Below are the code and all the weights of a small trained network. Each question names an input and a target symbol and asks about switching units off, where a switched-off unit gives its printed mean instead of its output.

import numpy as np


def w(rows, s, z=0):
    codes = np.array(rows[::2]) - 128.0
    scale = np.full(codes.shape[1], s)
    scale[-1] = z or s
    return codes * scale


def f(y):
    return np.maximum(y, 0)


def softmax(a):
    e = np.exp(a - a.max(-1, keepdims=True))
    return e / e.sum(-1, keepdims=True)


def log_softmax(a):
    a = a - a.max(-1, keepdims=True)
    return a - np.log(np.exp(a).sum(-1, keepdims=True))


def net(x, mask):
    ids = ['ΔΘΞΠΣΦΩγεζηλμτψ'.index(c) for c in x.split()]
    T = len(ids)
    res = E[ids] + P[:T]
    r = res
    for j in range(3):
        rows = slice(2 * j, 2 * j + 2)
        q, k, v = (r @ M[0][rows].T for M in (Q, K, V))
        z = softmax(np.where(np.tri(T) > 0, q @ k.T / 2**0.5, -1e9)) @ v
        o = O[0][rows]
        res = res + np.where(mask[j], z, o[:, -1]) @ o[:, :-1]
    y = f(res @ A[0][:, :-1].T + A[0][:, -1])
    res = res + np.where(mask[3:7], y, B[0][:, -1]) @ B[0][:, :-1]
    return log_softmax(res[-1] @ U[:, :-1].T + U[:, -1])


Q, K, V, O, A, B = {}, {}, {}, {}, {}, {}
E = w([
[74,117,140,67,83,108,170,131,160,162,104],'Δ',
[149,206,152,47,172,83,131,131,159,159,51],'Θ',
[134,11,87,110,92,119,134,110,157,181,190],'Ξ',
[80,78,132,169,150,150,126,158,189,128,118],'Π',
[69,92,98,150,177,85,158,141,192,147,144],'Σ',
[95,91,85,133,123,168,95,142,79,56,128],'Φ',
[184,153,4,161,98,107,77,82,122,196,158],'Ω',
[173,49,134,179,65,70,201,169,138,74,156],'γ',
[173,193,151,169,150,130,58,134,164,126,188],'ε',
[151,225,80,85,109,119,217,117,158,72,77],'ζ',
[95,167,144,92,105,196,83,96,50,170,85],'η',
[126,112,70,122,134,138,153,143,207,102,160],'λ',
[99,122,86,195,103,147,103,94,65,104,168],'μ',
[131,98,123,213,130,122,117,162,139,120,51],'τ',
[125,71,140,205,86,171,166,93,151,132,103],'ψ',
],0.02)
P = w([
[188,162,86,92,68,204,139,182,98,155,188],'0',
[102,106,171,110,112,96,152,79,127,101,175],'1',
[61,171,102,143,121,101,91,199,163,143,131],'2',
[137,135,120,143,182,225,165,144,49,158,119],'3',
[100,108,162,120,133,103,151,52,133,102,144],'4',
[46,178,115,156,128,121,79,191,162,138,121],'5',
[163,121,74,144,170,178,153,153,63,172,149],'6',
[122,105,121,112,156,66,160,29,129,109,153],'7',
[73,189,82,150,120,106,75,180,150,153,112],'8',
[101,126,124,144,168,251,147,154,48,166,140],'9',
[98,95,179,154,142,128,133,49,130,113,104],'10',
[84,195,71,146,109,111,85,173,159,143,109],'11',
],0.015)
Q[0] = w([
[142,132,255,186,54,7,88,50,154,68,132],'H1',
[48,163,88,113,53,52,22,150,148,96,118],'H1',
[30,150,140,245,39,22,85,143,148,124,121],'H2',
[197,71,227,233,129,147,214,4,154,122,111],'H2',
[144,123,98,181,143,211,185,188,67,191,178],'H3',
[212,45,154,97,179,195,171,44,129,115,198],'H3',
],0.007)
K[0] = w([
[50,140,116,242,234,52,135,26,86,78,41],'H1',
[61,71,97,123,196,84,101,83,142,133,165],'H1',
[132,143,243,174,234,32,108,135,222,94,78],'H2',
[75,47,98,197,71,66,229,109,151,194,4],'H2',
[233,155,119,113,1,223,129,185,153,110,204],'H3',
[58,77,27,139,21,166,208,115,95,117,183],'H3',
],0.0072)
V[0] = w([
[143,191,190,40,175,171,66,107,152,103,153],'H1',
[94,24,169,152,135,219,96,34,143,254,128],'H1',
[154,126,106,158,168,146,75,50,169,225,151],'H2',
[95,75,198,52,140,74,193,201,154,177,119],'H2',
[22,54,57,121,91,193,83,103,104,63,90],'H3',
[126,128,116,126,228,81,133,126,96,141,35],'H3',
],0.0072)
O[0] = w([
[189,105,166,79,111,250,130,123,143,141,60,73],'H1',
[98,77,2,118,189,142,156,54,90,171,137,138],'H1',
[107,125,155,212,181,174,193,105,145,103,87,113],'H2',
[224,164,139,100,136,119,152,74,130,151,150,3],'H2',
[149,130,132,96,148,84,171,180,63,159,177,242],'H3',
[195,84,197,116,133,112,107,163,189,151,98,58],'H3',
],0.0095,0.0057)
A[0] = w([
[147,98,85,135,103,224,78,118,62,62,152,243],'N1',
[177,18,170,131,87,110,160,83,47,1,183,2],'N2',
[138,189,84,210,117,121,73,241,75,113,55,30],'N3',
[103,191,112,43,241,157,60,187,110,85,85,35],'N4',
],0.0065,0.0035)
B[0] = w([
[149,141,154,101,163,32,105,134,199,127,101,253],'N1',
[123,164,118,141,159,249,76,139,193,186,148,173],'N2',
[68,88,180,82,76,162,124,153,184,143,253,224],'N3',
[170,92,65,219,90,124,153,136,133,138,175,191],'N4',
],0.011,0.012)
U = w([
[145,134,60,76,126,167,173,118,157,80,134,154],'Δ',
[200,51,115,100,129,203,153,113,167,141,153,152],'Θ',
[137,187,51,130,140,144,80,83,128,124,164,3],'Ξ',
[91,120,131,65,149,77,86,125,69,108,62,243],'Π',
[166,110,103,183,143,139,163,148,115,104,145,231],'Σ',
[169,143,125,114,151,195,162,195,94,193,183,101],'Φ',
[96,111,82,181,114,201,150,66,173,91,160,15],'Ω',
[155,193,158,177,141,92,95,90,93,55,181,155],'γ',
[163,110,101,148,106,93,66,102,197,123,72,212],'ε',
[144,91,181,75,101,119,182,78,168,134,163,115],'ζ',
[156,161,43,60,254,208,70,211,132,138,71,179],'η',
[134,224,130,123,186,64,165,178,155,89,107,145],'λ',
[161,52,119,178,102,61,114,151,67,36,138,200],'μ',
[154,73,167,123,176,83,182,91,176,120,182,49],'τ',
[152,112,12,175,102,77,98,117,97,107,108,123],'ψ',
],0.0074,0.0051)

Each question gives the input, a string of symbols that net reads in full, and the target symbol t.
The units are the heads (2 rows each of Q, K, V and O) and the neurons (one row each of A and B). Each row of codes is followed by its name. A weight is (code - 128) times the scale printed after its matrix; where a second scale follows, it is the last column's (O, A, B and U).
mask holds one flag per unit, heads first, then neurons. A switched-off unit (its flag False) gives its mean, the last column of its rows in O or B, instead of its output. The means were averaged over made-up inputs and are rounded, as every weight is.
A unit's drop is (log p(t) with every unit on - log p(t) with that unit switched off) / (log p(t) with every unit on - log p(t) with every unit switched off).
The circuit of an input: a set's keep is (log p(t) with only the set's units on - log p(t) with every unit switched off) / (log p(t) with every unit on - log p(t) with every unit switched off). Starting from all 7 units, units are removed one at a time, each time the one whose removal leaves the highest keep (on an exact tie, the one counted first), for as long as the keep stays at least 0.8.
circuit, biggest first: the units of the circuit, biggest drop first
unit that matters most: the unit with the biggest drop
top k neurons: the k neurons with the biggest drops, biggest first
which heads matter: for each layer, one digit per head in row order, 1 if its drop is at least 0.15 and else 0, layers parted by /
input μ η ζ η τ Φ Φ ψ, target Ω: unit that matters most	N2
input Φ η η Φ Φ Φ τ, target Φ: circuit, biggest first	(N3 H3)
input Ξ ψ τ Φ Σ Σ Φ Σ η, target ψ: circuit, biggest first	(H1 N4)
input ε Φ ψ Σ Φ Φ Θ η Φ Φ Θ Σ, target ε: which heads matter	001
input Δ μ Σ Δ Φ Δ Φ Σ Π η ε λ, target Ω: circuit, biggest first	(H2 N1)
input Φ ψ ψ ζ, target Φ: circuit, biggest first	(H3 H1 N1)
input Φ Δ Δ ζ Φ Ξ, target ψ: circuit, biggest first	(N3 H1)
input Φ Σ Φ η η Ω ε Θ, target ε: top 2 neurons	(N3 N4)
input Φ μ Θ Ξ Σ Φ Σ, target Φ: circuit, biggest first	(N1 H3)
input Θ Σ Φ η Θ η Σ η ψ Φ, target Θ: circuit, biggest first	(H1 N4)
input Ξ Σ Ω λ Φ ψ ζ Φ Δ ε, target Ξ: which heads matter	101
input Φ Σ Φ Π Ω Φ Φ Ω η Φ Φ ε, target Ω: circuit, biggest first	(H2 N3 H3)
input Φ η η ε Φ Φ η μ η η Ξ, target Θ: circuit, biggest first	(N2 H1)
input Φ Φ Ξ Ω Φ Φ, target ψ: circuit, biggest first	(H1)
input ζ Ξ Φ Φ ζ Φ Φ η τ η, target ζ: circuit, biggest first	(H1 N3 H3)
input η ζ Σ Ω Φ Φ Ξ, target η: which heads matter	100
input Φ Θ ε η Φ Δ Φ μ, target Ξ: top 2 neurons	(N2 N3)
input ψ ψ Φ τ Φ Ω Φ η λ Φ, target ψ: top 2 neurons	(N4 N1)
input Φ Σ Σ γ η, target Π: top 3 neurons	(N3 N4 N2)
input Φ Ω η ψ, target Φ: top neuron	(N2)
input μ Φ ζ Φ μ Φ, target μ: which heads matter	010
input Φ η Φ Θ Φ Φ Π Φ γ γ, target Φ: which heads matter	001
